Below is a small trained network, with its code and all its weights. Each question gives an input and a class and asks what happens when units are switched off, that is, made to give their printed mean instead of their output.

import numpy as np


def w(rows, s, z=0):
    codes = np.array(rows[::2]) - 128.0
    scale = np.full(codes.shape[1], s)
    scale[-1] = z or s
    return codes * scale


def f(y):
    return np.maximum(y, 0)


def log_softmax(a):
    a = a - a.max(-1, keepdims=True)
    return a - np.log(np.exp(a).sum(-1, keepdims=True))


def net(x, mask):
    res = np.array(x, float).reshape(1, 8) / 4 @ E
    y = f(res @ A[0][:, :-1].T + A[0][:, -1])
    res = res + np.where(mask, y, B[0][:, -1]) @ B[0][:, :-1]
    return log_softmax(res[-1] @ U[:, :-1].T + U[:, -1])


A, B = {}, {}
E = w([
[130,119,132,120],'x0',
[130,129,129,129],'x1',
[132,134,127,133],'x2',
[133,130,131,130],'x3',
[172,175,127,53],'x4',
[125,130,127,127],'x5',
[96,59,146,191],'x6',
[211,75,5,128],'x7',
],0.012)
A[0] = w([
[138,152,87,123,118],'n1',
[123,198,216,59,206],'n2',
[127,178,159,84,95],'n3',
[30,149,222,170,255],'n4',
[189,15,50,183,234],'n5',
[39,143,196,202,163],'n6',
[72,91,207,172,48],'n7',
[215,152,3,37,99],'n8',
[79,51,200,201,98],'n9',
[52,183,203,124,235],'n10',
],0.0079,0.0063)
B[0] = w([
[155,121,95,122,149],'n1',
[93,219,190,84,214],'n2',
[139,192,143,94,158],'n3',
[222,104,205,141,239],'n4',
[3,96,63,166,254],'n5',
[201,70,152,128,206],'n6',
[240,64,88,112,170],'n7',
[202,26,61,60,231],'n8',
[197,46,129,176,189],'n9',
[167,172,226,95,220],'n10',
],0.0074,0.013)
U = w([
[145,172,208,150,249],'0',
[254,74,116,100,65],'1',
[64,131,35,122,254],'2',
[27,94,77,246,13],'3',
[106,243,166,42,25],'4',
],0.0072,0.0083)

Each question gives the input, the list of numbers given to net, and the class t.
The units are the neurons (one row each of A and B). Each row of codes is followed by its name. A weight is (code - 128) times the scale printed after its matrix; where a second scale follows, it is the last column's (A, B and U).
mask holds one flag per neuron, in row order. A switched-off neuron (its flag False) gives its mean, the last column of its row in B, instead of its output. The means were averaged over made-up inputs and are rounded, as every weight is.
A unit's drop is (log p(t) with every unit on - log p(t) with that unit switched off) / (log p(t) with every unit on - log p(t) with every unit switched off).
The circuit of an input: a set's keep is (log p(t) with only the set's units on - log p(t) with every unit switched off) / (log p(t) with every unit on - log p(t) with every unit switched off). Starting from all 10 units, units are removed one at a time, each time the one whose removal leaves the highest keep (on an exact tie, the one counted first), for as long as the keep stays at least 0.8.
units of the circuit, in order: the units of the circuit, biggest drop first
unit that matters most: the unit with the biggest drop
top k neurons: the k neurons with the biggest drops, biggest first
drop when u is switched off: that unit's drop, to one decimal
input [-8,-8,0,-5,2,2,-8,0], class 4: unit that matters most : n2
input [4,3,3,5,-6,8,1,1], class 3: top 4 neurons : (n8 n5 n10 n2)
input [-2,6,7,-5,-7,-8,6,2], class 3: top 2 neurons : (n5 n8)
input [-4,-8,-2,-2,2,-5,-3,-4], class 4: top 2 neurons : (n2 n9)
input [-1,4,-6,-5,-4,7,1,3], class 3: top 2 neurons : (n8 n5)
input [-4,4,-2,-6,0,-7,4,-5], class 1: top 2 neurons : (n7 n6)
input [2,-6,6,-1,1,5,-5,-5], class 4: top 3 neurons : (n2 n9 n3)
input [-1,8,-2,2,-7,4,6,0], class 1: top 2 neurons : (n7 n6)
input [1,-7,-6,-4,-1,-5,3,-5], class 1: top 3 neurons : (n7 n6 n9)
input [-1,-5,8,5,-1,5,4,-6], class 1: top 3 neurons : (n7 n6 n9)
input [-5,-6,2,0,-5,-2,-7,7], class 2: top 2 neurons : (n5 n4)
input [6,5,-7,-8,1,4,-3,-2], class 4: top 3 neurons : (n9 n2 n6)
input [-1,-2,1,-5,-2,4,3,5], class 3: drop when n5 is switched off : 0.2
input [-7,4,2,-8,-2,-2,-2,8], class 2: units of the circuit, in order : (n5)
input [2,7,3,-6,-2,-2,7,-8], class 1: drop when n9 is switched off : 0.1
input [-3,4,7,8,0,-4,-2,8], class 2: drop when n3 is switched off : 0.0
